Below are the code and all the weights of a small trained network. Each question names an input and a target symbol and asks about switching units off, where a switched-off unit gives its printed mean instead of its output.

import numpy as np


def w(rows, s, z=0):
    codes = np.array(rows[::2]) - 128.0
    scale = np.full(codes.shape[1], s)
    scale[-1] = z or s
    return codes * scale


def softmax(a):
    e = np.exp(a - a.max(-1, keepdims=True))
    return e / e.sum(-1, keepdims=True)


def log_softmax(a):
    a = a - a.max(-1, keepdims=True)
    return a - np.log(np.exp(a).sum(-1, keepdims=True))


def net(x, mask):
    ids = ['αβδεζηθλμξτφψω'.index(c) for c in x.split()]
    T = len(ids)
    res = E[ids] + P[:T]
    u = 0
    for l in range(3):
        r = res
        for j in range(3):
            rows = slice(3 * j, 3 * j + 3)
            q, k, v = (r @ M[l][rows].T for M in (Q, K, V))
            z = softmax(np.where(np.tri(T) > 0, q @ k.T / 3**0.5, -1e9)) @ v
            o = O[l][rows]
            res = res + np.where(mask[u + j], z, o[:, -1]) @ o[:, :-1]
        u += 3
    return log_softmax(res[-1] @ U[:, :-1].T + U[:, -1])


Q, K, V, O = {}, {}, {}, {}
E = w([
[121,101,124,114,70,170,143],'α',
[162,124,204,126,149,212,117],'β',
[103,88,72,62,29,87,96],'δ',
[210,167,122,95,112,113,99],'ε',
[116,132,62,214,73,114,117],'ζ',
[202,194,162,123,159,182,108],'η',
[68,35,176,116,155,147,97],'θ',
[153,102,156,114,98,220,160],'λ',
[73,183,91,88,89,204,134],'μ',
[43,6,69,86,97,151,180],'ξ',
[64,226,94,201,134,92,35],'τ',
[41,150,182,220,104,162,179],'φ',
[139,191,169,108,63,203,20],'ψ',
[177,183,193,171,15,42,112],'ω',
],0.014)
P = w([
[149,51,186,92,180,157,129],'0',
[75,144,116,128,138,97,65],'1',
[98,68,100,251,118,203,61],'2',
[61,252,190,69,111,107,106],'3',
[111,123,88,124,185,70,123],'4',
[238,76,102,117,83,193,131],'5',
],0.014)
Q[0] = w([
[178,122,159,191,149,240,118],'L0H0',
[65,109,70,148,90,117,170],'L0H0',
[140,182,94,200,79,100,79],'L0H0',
[160,121,61,122,129,78,236],'L0H1',
[85,179,175,129,94,128,137],'L0H1',
[118,56,85,99,82,156,110],'L0H1',
[156,117,54,197,144,253,64],'L0H2',
[127,144,84,186,202,74,154],'L0H2',
[91,85,129,185,77,109,132],'L0H2',
],0.0073)
K[0] = w([
[149,136,202,122,151,193,63],'L0H0',
[61,149,129,69,205,98,151],'L0H0',
[166,163,116,160,120,103,98],'L0H0',
[178,103,103,122,155,149,198],'L0H1',
[106,176,120,215,84,148,47],'L0H1',
[88,134,162,128,153,127,121],'L0H1',
[161,125,35,159,95,175,70],'L0H2',
[117,111,93,145,170,2,77],'L0H2',
[88,82,138,185,109,162,161],'L0H2',
],0.0093)
V[0] = w([
[20,162,252,84,97,196,101],'L0H0',
[243,133,179,198,66,89,7],'L0H0',
[148,33,76,154,44,215,129],'L0H0',
[128,206,21,113,52,253,70],'L0H1',
[156,77,110,78,169,152,88],'L0H1',
[67,69,56,155,183,83,87],'L0H1',
[82,175,163,117,195,75,101],'L0H2',
[28,125,67,197,122,189,16],'L0H2',
[137,184,166,74,65,239,210],'L0H2',
],0.0051)
O[0] = w([
[153,147,135,133,170,139,143,243],'L0H0',
[116,72,123,197,116,80,107,121],'L0H0',
[91,130,67,109,71,166,168,183],'L0H0',
[162,220,131,154,88,170,90,125],'L0H1',
[141,27,81,2,169,136,122,147],'L0H1',
[74,90,121,159,177,111,41,189],'L0H1',
[138,237,128,114,126,183,147,117],'L0H2',
[183,106,142,120,106,176,148,254],'L0H2',
[103,113,76,153,94,33,129,120],'L0H2',
],0.0071,0.006)
Q[1] = w([
[64,118,205,105,111,220,109],'L1H0',
[132,166,153,79,209,84,164],'L1H0',
[120,186,149,123,89,188,59],'L1H0',
[74,233,154,139,89,78,157],'L1H1',
[70,160,155,94,89,178,128],'L1H1',
[163,2,64,102,114,115,68],'L1H1',
[173,109,75,141,173,159,114],'L1H2',
[164,118,94,152,179,104,165],'L1H2',
[167,157,93,95,146,126,102],'L1H2',
],0.0085)
K[1] = w([
[10,171,171,213,107,122,112],'L1H0',
[141,184,84,88,117,54,113],'L1H0',
[110,126,254,242,86,99,65],'L1H0',
[89,229,73,139,150,117,108],'L1H1',
[96,209,187,30,113,179,177],'L1H1',
[141,31,122,147,113,216,178],'L1H1',
[119,21,175,99,124,153,160],'L1H2',
[109,143,66,89,221,100,204],'L1H2',
[141,105,181,9,111,80,164],'L1H2',
],0.0078)
V[1] = w([
[196,137,159,136,73,71,131],'L1H0',
[226,97,118,1,131,113,254],'L1H0',
[218,138,118,71,81,87,105],'L1H0',
[114,234,145,80,144,251,101],'L1H1',
[104,179,115,163,199,89,46],'L1H1',
[157,25,165,125,149,160,207],'L1H1',
[108,178,137,169,161,142,167],'L1H2',
[130,94,14,103,193,53,169],'L1H2',
[144,250,39,107,207,119,114],'L1H2',
],0.006)
O[1] = w([
[117,223,91,146,166,167,123,44],'L1H0',
[89,176,130,190,128,193,110,3],'L1H0',
[130,174,113,128,160,125,38,30],'L1H0',
[96,109,107,96,93,106,152,163],'L1H1',
[102,129,177,86,84,190,113,83],'L1H1',
[141,145,69,125,152,76,99,220],'L1H1',
[165,26,137,118,193,79,190,93],'L1H2',
[68,140,254,196,142,223,149,67],'L1H2',
[81,40,122,107,154,90,117,1],'L1H2',
],0.0069,0.0071)
Q[2] = w([
[140,99,151,127,227,254,159],'L2H0',
[241,78,87,234,82,113,119],'L2H0',
[85,80,137,193,244,188,154],'L2H0',
[80,225,202,82,212,39,95],'L2H1',
[82,122,165,76,81,68,84],'L2H1',
[120,137,142,101,73,125,69],'L2H1',
[67,79,127,130,130,186,61],'L2H2',
[163,137,70,120,168,186,69],'L2H2',
[79,160,150,88,95,113,39],'L2H2',
],0.0074)
K[2] = w([
[72,252,117,64,89,156,93],'L2H0',
[135,139,139,49,230,164,124],'L2H0',
[36,216,156,39,92,2,64],'L2H0',
[208,217,72,122,79,121,107],'L2H1',
[201,96,104,26,78,48,142],'L2H1',
[137,153,160,100,73,92,89],'L2H1',
[25,45,125,58,106,105,65],'L2H2',
[77,152,149,113,243,85,181],'L2H2',
[66,145,183,165,51,7,192],'L2H2',
],0.0072)
V[2] = w([
[141,127,152,159,120,82,172],'L2H0',
[185,13,156,218,130,181,157],'L2H0',
[167,35,206,159,129,182,111],'L2H0',
[197,184,13,135,186,69,131],'L2H1',
[128,27,182,75,29,83,199],'L2H1',
[35,94,196,134,227,93,196],'L2H1',
[153,91,85,138,198,145,151],'L2H2',
[95,48,216,189,93,16,2],'L2H2',
[29,204,139,112,81,57,138],'L2H2',
],0.0051)
O[2] = w([
[123,223,156,135,159,127,196,102],'L2H0',
[102,176,120,224,188,218,121,240],'L2H0',
[104,205,116,120,171,160,102,222],'L2H0',
[167,214,92,120,110,88,99,53],'L2H1',
[111,80,147,221,166,128,142,253],'L2H1',
[185,83,125,73,143,140,173,175],'L2H1',
[123,65,128,82,58,3,127,149],'L2H2',
[200,148,107,160,254,99,132,178],'L2H2',
[108,60,82,96,205,140,105,67],'L2H2',
],0.006,0.0056)
U = w([
[185,102,34,223,60,162,134,167],'α',
[249,100,107,70,99,202,174,146],'β',
[102,116,152,135,67,140,65,83],'δ',
[183,149,180,81,117,121,110,114],'ε',
[98,127,165,247,118,86,101,33],'ζ',
[210,175,195,32,114,163,143,147],'η',
[125,128,224,125,193,214,116,139],'θ',
[37,141,9,188,151,94,130,107],'λ',
[39,90,35,59,95,127,169,30],'μ',
[69,143,47,97,132,234,220,26],'ξ',
[111,84,146,80,213,2,90,168],'τ',
[79,136,194,166,119,55,248,252],'φ',
[116,167,63,94,85,96,151,161],'ψ',
[178,225,82,120,178,86,157,143],'ω',
],0.0058,0.0023)

Each question gives the input, a string of symbols that net reads in full, and the target symbol t.
The units are the heads (3 rows each of Q, K, V and O). Each row of codes is followed by its name. A weight is (code - 128) times the scale printed after its matrix; where a second scale follows, it is the last column's (O and U).
mask holds one flag per head, layer by layer. A switched-off head (its flag False) gives its mean, the last column of its rows in O, instead of its output. The means were averaged over made-up inputs and are rounded, as every weight is.
A unit's drop is (log p(t) with every unit on - log p(t) with that unit switched off) / (log p(t) with every unit on - log p(t) with every unit switched off).
The circuit of an input: a set's keep is (log p(t) with only the set's units on - log p(t) with every unit switched off) / (log p(t) with every unit on - log p(t) with every unit switched off). Starting from all 9 units, units are removed one at a time, each time the one whose removal leaves the highest keep (on an exact tie, the one counted first), for as long as the keep stays at least 0.8.
units of the circuit, in order: the units of the circuit, biggest drop first
most important unit: the unit with the biggest drop
which heads matter: for each layer, one digit per head in row order, 1 if its drop is at least 0.15 and else 0, layers parted by /
drop when u is switched off: that unit's drop, to one decimal
input δ φ φ θ ε η, target α: units of the circuit, in order => L0H0, L0H2
input φ θ α φ θ η, target α: units of the circuit, in order => L0H2, L0H0
input μ θ θ θ, target θ: most important unit => L2H0
input φ δ φ ξ, target φ: which heads matter => 010 / 111 / 011
input τ φ ω θ, target ω: which heads matter => 110 / 101 / 011
input δ δ φ θ, target φ: units of the circuit, in order => L1H0, L1H1, L2H1, L0H1
input μ θ η ξ φ β, target α: units of the circuit, in order => L0H0, L0H2
input η θ θ τ ε, target ω: which heads matter => 100 / 100 / 010
input α δ φ ζ, target φ: units of the circuit, in order => L1H0, L1H1, L0H1, L2H1
input θ α θ, target β: units of the circuit, in order => L0H2, L1H0, L1H2
input τ ε φ ε, target φ: units of the circuit, in order => L1H1, L0H1, L1H0, L2H1
input θ θ θ μ, target ξ: units of the circuit, in order => L1H1, L2H2
input α φ τ ζ η, target η: which heads matter => 011 / 011 / 000
input θ μ θ ξ ξ ε, target α: most important unit => L0H0
input θ θ θ η δ λ, target α: which heads matter => 001 / 110 / 000
input θ η φ δ, target φ: units of the circuit, in order => L1H0, L1H1, L2H1
input μ θ ε τ ζ β, target α: units of the circuit, in order => L0H2, L0H0
input β θ θ ε, target θ: which heads matter => 001 / 010 / 101
input τ λ μ μ, target μ: units of the circuit, in order => L1H2, L1H1
input μ μ δ τ, target τ: units of the circuit, in order => L1H2
input τ δ θ ζ δ ε, target α: units of the circuit, in order => L0H2, L0H0, L2H0
input ψ μ μ μ, target μ: which heads matter => 010 / 011 / 001
input ε φ μ δ, target φ: units of the circuit, in order => L1H1, L1H0, L2H1
input ε η θ δ ε α, target α: which heads matter => 001 / 000 / 000
input ε ε θ θ δ, target λ: which heads matter => 000 / 100 / 100
input φ δ δ ξ ω, target ζ: drop when L0H2 is switched off => 0.1
input ψ ξ φ θ, target φ: drop when L0H1 is switched off => 0.2
input ξ δ ξ φ φ ψ, target α: drop when L1H1 is switched off => 0.1
